Here is a tiny trained network, its code and every weight. The questions are about switching its units off for an input and a target symbol, where a switched-off unit gives its printed mean instead of its output.

import numpy as np


def w(rows, s, z=0):
    codes = np.array(rows[::2]) - 128.0
    scale = np.full(codes.shape[1], s)
    scale[-1] = z or s
    return codes * scale


def f(y):
    return np.maximum(y, 0)


def softmax(a):
    e = np.exp(a - a.max(-1, keepdims=True))
    return e / e.sum(-1, keepdims=True)


def log_softmax(a):
    a = a - a.max(-1, keepdims=True)
    return a - np.log(np.exp(a).sum(-1, keepdims=True))


def net(x, mask):
    ids = ['ΛΣαγτψ'.index(c) for c in x.split()]
    T = len(ids)
    res = E[ids] + P[:T]
    r = res
    for j in range(2):
        rows = slice(2 * j, 2 * j + 2)
        q, k, v = (r @ M[0][rows].T for M in (Q, K, V))
        z = softmax(np.where(np.tri(T) > 0, q @ k.T / 2**0.5, -1e9)) @ v
        o = O[0][rows]
        res = res + np.where(mask[j], z, o[:, -1]) @ o[:, :-1]
    y = f(res @ A[0][:, :-1].T + A[0][:, -1])
    res = res + np.where(mask[2:10], y, B[0][:, -1]) @ B[0][:, :-1]
    return log_softmax(res[-1] @ U[:, :-1].T + U[:, -1])


Q, K, V, O, A, B = {}, {}, {}, {}, {}, {}
E = w([
[203,102,37],'Λ',
[126,112,190],'Σ',
[109,132,186],'α',
[181,87,52],'γ',
[84,251,91],'τ',
[57,163,101],'ψ',
],0.02)
P = w([
[160,85,50],'0',
[58,104,233],'1',
[135,159,131],'2',
[53,96,31],'3',
[113,133,189],'4',
[195,156,129],'5',
[32,60,5],'6',
[126,168,147],'7',
[214,181,117],'8',
],0.013)
Q[0] = w([
[3,162,119],'H1',
[160,150,126],'H1',
[109,171,249],'H2',
[194,100,138],'H2',
],0.014)
K[0] = w([
[183,129,187],'H1',
[125,64,52],'H1',
[122,73,5],'H2',
[228,33,244],'H2',
],0.013)
V[0] = w([
[204,85,175],'H1',
[196,251,151],'H1',
[177,255,114],'H2',
[112,145,49],'H2',
],0.007)
O[0] = w([
[254,80,155,92],'H1',
[159,222,20,2],'H1',
[148,187,87,92],'H2',
[100,86,111,203],'H2',
],0.009,0.0037)
A[0] = w([
[27,141,190,96],'N1',
[56,133,139,142],'N2',
[169,191,127,93],'N3',
[193,150,92,229],'N4',
[167,142,103,208],'N5',
[103,245,142,116],'N6',
[172,177,165,161],'N7',
[182,153,224,2],'N8',
],0.012,0.0049)
B[0] = w([
[141,124,56,254],'N1',
[165,137,112,215],'N2',
[88,45,120,155],'N3',
[142,120,164,231],'N4',
[128,125,130,203],'N5',
[155,122,177,213],'N6',
[124,112,11,158],'N7',
[230,166,166,175],'N8',
],0.011,0.0061)
U = w([
[107,72,105,90],'Λ',
[146,128,176,161],'Σ',
[200,161,104,49],'α',
[3,91,207,253],'γ',
[181,196,73,107],'τ',
[72,135,87,112],'ψ',
],0.011,0.0053)

Each question gives the input, a string of symbols that net reads in full, and the target symbol t.
The units are the heads (2 rows each of Q, K, V and O) and the neurons (one row each of A and B). Each row of codes is followed by its name. A weight is (code - 128) times the scale printed after its matrix; where a second scale follows, it is the last column's (O, A, B and U).
mask holds one flag per unit, heads first, then neurons. A switched-off unit (its flag False) gives its mean, the last column of its rows in O or B, instead of its output. The means were averaged over made-up inputs and are rounded, as every weight is.
A unit's drop is (log p(t) with every unit on - log p(t) with that unit switched off) / (log p(t) with every unit on - log p(t) with every unit switched off).
The circuit of an input: a set's keep is (log p(t) with only the set's units on - log p(t) with every unit switched off) / (log p(t) with every unit on - log p(t) with every unit switched off). Starting from all 10 units, units are removed one at a time, each time the one whose removal leaves the highest keep (on an exact tie, the one counted first), for as long as the keep stays at least 0.8.
circuit, biggest first: the units of the circuit, biggest drop first
most important unit: the unit with the biggest drop
top k neurons: the k neurons with the biggest drops, biggest first
which heads matter: for each layer, one digit per head in row order, 1 if its drop is at least 0.15 and else 0, layers parted by /
drop when u is switched off: that unit's drop, to one decimal
input γ Λ α α Λ τ α, target τ: circuit, biggest first : (H2; H1)
input τ Σ ψ α γ α, target τ: circuit, biggest first : (N7; H1)
input τ γ Λ Λ ψ, target ψ: most important unit : N1
input γ α Σ γ α Λ, target Σ: top 2 neurons : (N1; N4)
input Λ α Λ γ Λ, target γ: circuit, biggest first : (H1; N1)
input τ ψ ψ α, target ψ: circuit, biggest first : (N1; H1)
input γ α γ, target Σ: top 2 neurons : (N1; N4)
input α γ ψ α α, target α: circuit, biggest first : (N8; N1)
input α Λ α γ Σ γ, target Σ: circuit, biggest first : (H1; N1)
input γ τ γ Λ ψ, target ψ: which heads matter : 01
input γ α γ Λ α α γ Σ Λ, target Σ: which heads matter : 10
input γ Λ ψ α, target ψ: which heads matter : 00
input Σ α γ γ γ, target γ: top 2 neurons : (N1; N2)
input Λ τ γ τ τ α γ, target τ: circuit, biggest first : (H1)
input ψ Λ α α ψ Λ α ψ Σ, target τ: top 2 neurons : (N7; N8)
input Σ Λ Σ, target α: top 2 neurons : (N8; N7)
input α γ τ γ, target τ: drop when H1 is switched off : 0.4
input Σ γ Σ, target α: drop when H2 is switched off : 0.0
input τ Λ Λ α τ ψ Σ, target ψ: drop when N5 is switched off : 0.0
input Σ Λ α, target α: drop when H1 is switched off : 0.1
